Here is a tiny trained network, its code and every weight. The questions are about switching its units off for an input and a target symbol, where a switched-off unit gives its printed mean instead of its output.

import numpy as np


def w(rows, s, z=0):
    codes = np.array(rows[::2]) - 128.0
    scale = np.full(codes.shape[1], s)
    scale[-1] = z or s
    return codes * scale


def f(y):
    return y / 2 * (1 + np.tanh(0.7978845608 * (y + 0.044715 * y**3)))


def softmax(a):
    e = np.exp(a - a.max(-1, keepdims=True))
    return e / e.sum(-1, keepdims=True)


def log_softmax(a):
    a = a - a.max(-1, keepdims=True)
    return a - np.log(np.exp(a).sum(-1, keepdims=True))


def net(x, mask):
    ids = ['αγελμξπφψ'.index(c) for c in x.split()]
    T = len(ids)
    res = E[ids] + P[:T]
    r = res
    for j in range(2):
        rows = slice(3 * j, 3 * j + 3)
        q, k, v = (r @ M[0][rows].T for M in (Q, K, V))
        z = softmax(np.where(np.tri(T) > 0, q @ k.T / 3**0.5, -1e9)) @ v
        o = O[0][rows]
        res = res + np.where(mask[j], z, o[:, -1]) @ o[:, :-1]
    y = f(res @ A[0][:, :-1].T + A[0][:, -1])
    res = res + np.where(mask[2:6], y, B[0][:, -1]) @ B[0][:, :-1]
    return log_softmax(res[-1] @ U[:, :-1].T + U[:, -1])


Q, K, V, O, A, B = {}, {}, {}, {}, {}, {}
E = w([
[103,115,138,148,77],'α',
[142,140,107,87,94],'γ',
[189,133,137,214,134],'ε',
[96,107,78,103,140],'λ',
[96,182,102,134,94],'μ',
[124,144,167,226,105],'ξ',
[152,199,108,152,148],'π',
[4,154,47,166,185],'φ',
[134,88,147,70,198],'ψ',
],0.021)
P = w([
[120,100,87,162,110],'0',
[239,107,86,155,149],'1',
[66,134,98,155,131],'2',
[179,148,119,111,160],'3',
[30,163,139,125,133],'4',
[134,176,146,71,175],'5',
[5,174,165,99,127],'6',
],0.014)
Q[0] = w([
[41,188,105,149,156],'head 0',
[120,67,172,64,130],'head 0',
[205,70,156,122,163],'head 0',
[161,76,35,110,172],'head 1',
[4,156,30,159,142],'head 1',
[164,161,86,119,83],'head 1',
],0.016)
K[0] = w([
[105,194,157,131,169],'head 0',
[105,6,152,81,124],'head 0',
[155,93,69,126,103],'head 0',
[163,55,63,137,131],'head 1',
[96,149,104,32,197],'head 1',
[155,182,98,163,142],'head 1',
],0.019)
V[0] = w([
[139,73,152,133,76],'head 0',
[146,150,127,113,112],'head 0',
[152,159,138,174,159],'head 0',
[133,143,80,155,149],'head 1',
[161,141,142,96,133],'head 1',
[91,79,143,116,252],'head 1',
],0.015)
O[0] = w([
[121,87,149,48,172,17],'head 0',
[157,146,81,92,64,104],'head 0',
[185,177,204,242,7,207],'head 0',
[69,176,112,140,189,253],'head 1',
[205,41,29,77,42,43],'head 1',
[177,91,78,183,201,159],'head 1',
],0.011,0.0053)
A[0] = w([
[245,146,153,86,138,130],'neuron 0',
[158,62,230,128,122,253],'neuron 1',
[228,167,183,133,136,117],'neuron 2',
[109,148,124,134,92,57],'neuron 3',
],0.012,0.0041)
B[0] = w([
[106,205,194,60,250,154],'neuron 0',
[136,68,224,201,93,207],'neuron 1',
[39,72,15,115,158,254],'neuron 2',
[157,188,144,116,102,213],'neuron 3',
],0.014,0.0068)
U = w([
[203,131,214,167,156,249],'α',
[34,67,118,106,186,77],'γ',
[114,173,168,98,173,135],'ε',
[91,85,142,152,120,95],'λ',
[159,170,167,193,214,1],'μ',
[66,72,219,98,209,51],'ξ',
[219,78,108,164,178,227],'π',
[255,219,146,190,129,74],'φ',
[55,97,74,74,112,83],'ψ',
],0.0079,0.0094)

Each question gives the input, a string of symbols that net reads in full, and the target symbol t.
The units are the heads (3 rows each of Q, K, V and O) and the neurons (one row each of A and B). Each row of codes is followed by its name. A weight is (code - 128) times the scale printed after its matrix; where a second scale follows, it is the last column's (O, A, B and U).
mask holds one flag per unit, heads first, then neurons. A switched-off unit (its flag False) gives its mean, the last column of its rows in O or B, instead of its output. The means were averaged over made-up inputs and are rounded, as every weight is.
A unit's drop is (log p(t) with every unit on - log p(t) with that unit switched off) / (log p(t) with every unit on - log p(t) with every unit switched off).
The circuit of an input: a set's keep is (log p(t) with only the set's units on - log p(t) with every unit switched off) / (log p(t) with every unit on - log p(t) with every unit switched off). Starting from all 6 units, units are removed one at a time, each time the one whose removal leaves the highest keep (on an exact tie, the one counted first), for as long as the keep stays at least 0.8.
units of the circuit, in order: the units of the circuit, biggest drop first
k most important neurons: the k neurons with the biggest drops, biggest first
heads that matter: for each layer, one digit per head in row order, 1 if its drop is at least 0.15 and else 0, layers parted by /
drop when u is switched off: that unit's drop, to one decimal
input ψ α γ, target π: heads that matter -> 01
input ξ φ ξ λ γ π ξ, target φ: units of the circuit, in order -> (head 0; neuron 3)
input λ ξ γ α π μ, target φ: units of the circuit, in order -> (head 0)
input π π φ α φ α, target μ: units of the circuit, in order -> (head 1; head 0)
input α π α φ μ α α, target ε: 2 most important neurons -> (neuron 2; neuron 1)
input ξ π α γ, target ε: 2 most important neurons -> (neuron 1; neuron 2)
input ε ξ α π λ φ λ, target μ: units of the circuit, in order -> (head 1; head 0)
input π α π α γ ξ γ, target α: heads that matter -> 01
input α ξ γ, target α: heads that matter -> 11
input ψ ξ φ π α, target μ: heads that matter -> 01
input μ ψ π, target π: heads that matter -> 01
input ξ γ λ π μ π λ, target φ: units of the circuit, in order -> (head 0; neuron 2)
input α α α γ α, target ψ: heads that matter -> 11
input γ ε α ψ φ, target π: heads that matter -> 01
input γ ξ α, target α: units of the circuit, in order -> (head 0; neuron 2)
input λ ξ μ ψ, target ξ: 2 most important neurons -> (neuron 2; neuron 3)
input ξ γ ψ μ ψ α φ, target π: most important neuron -> (neuron 2)
input ξ γ α, target α: 3 most important neurons -> (neuron 2; neuron 1; neuron 3)
input α π ε γ, target ε: 3 most important neurons -> (neuron 2; neuron 1; neuron 0)
input π α φ ξ γ, target μ: units of the circuit, in order -> (head 1)
input γ ψ ξ γ π, target φ: heads that matter -> 10
input ε γ ε, target λ: heads that matter -> 10
input ξ ψ φ γ α λ, target π: drop when head 1 is switched off -> 0.9
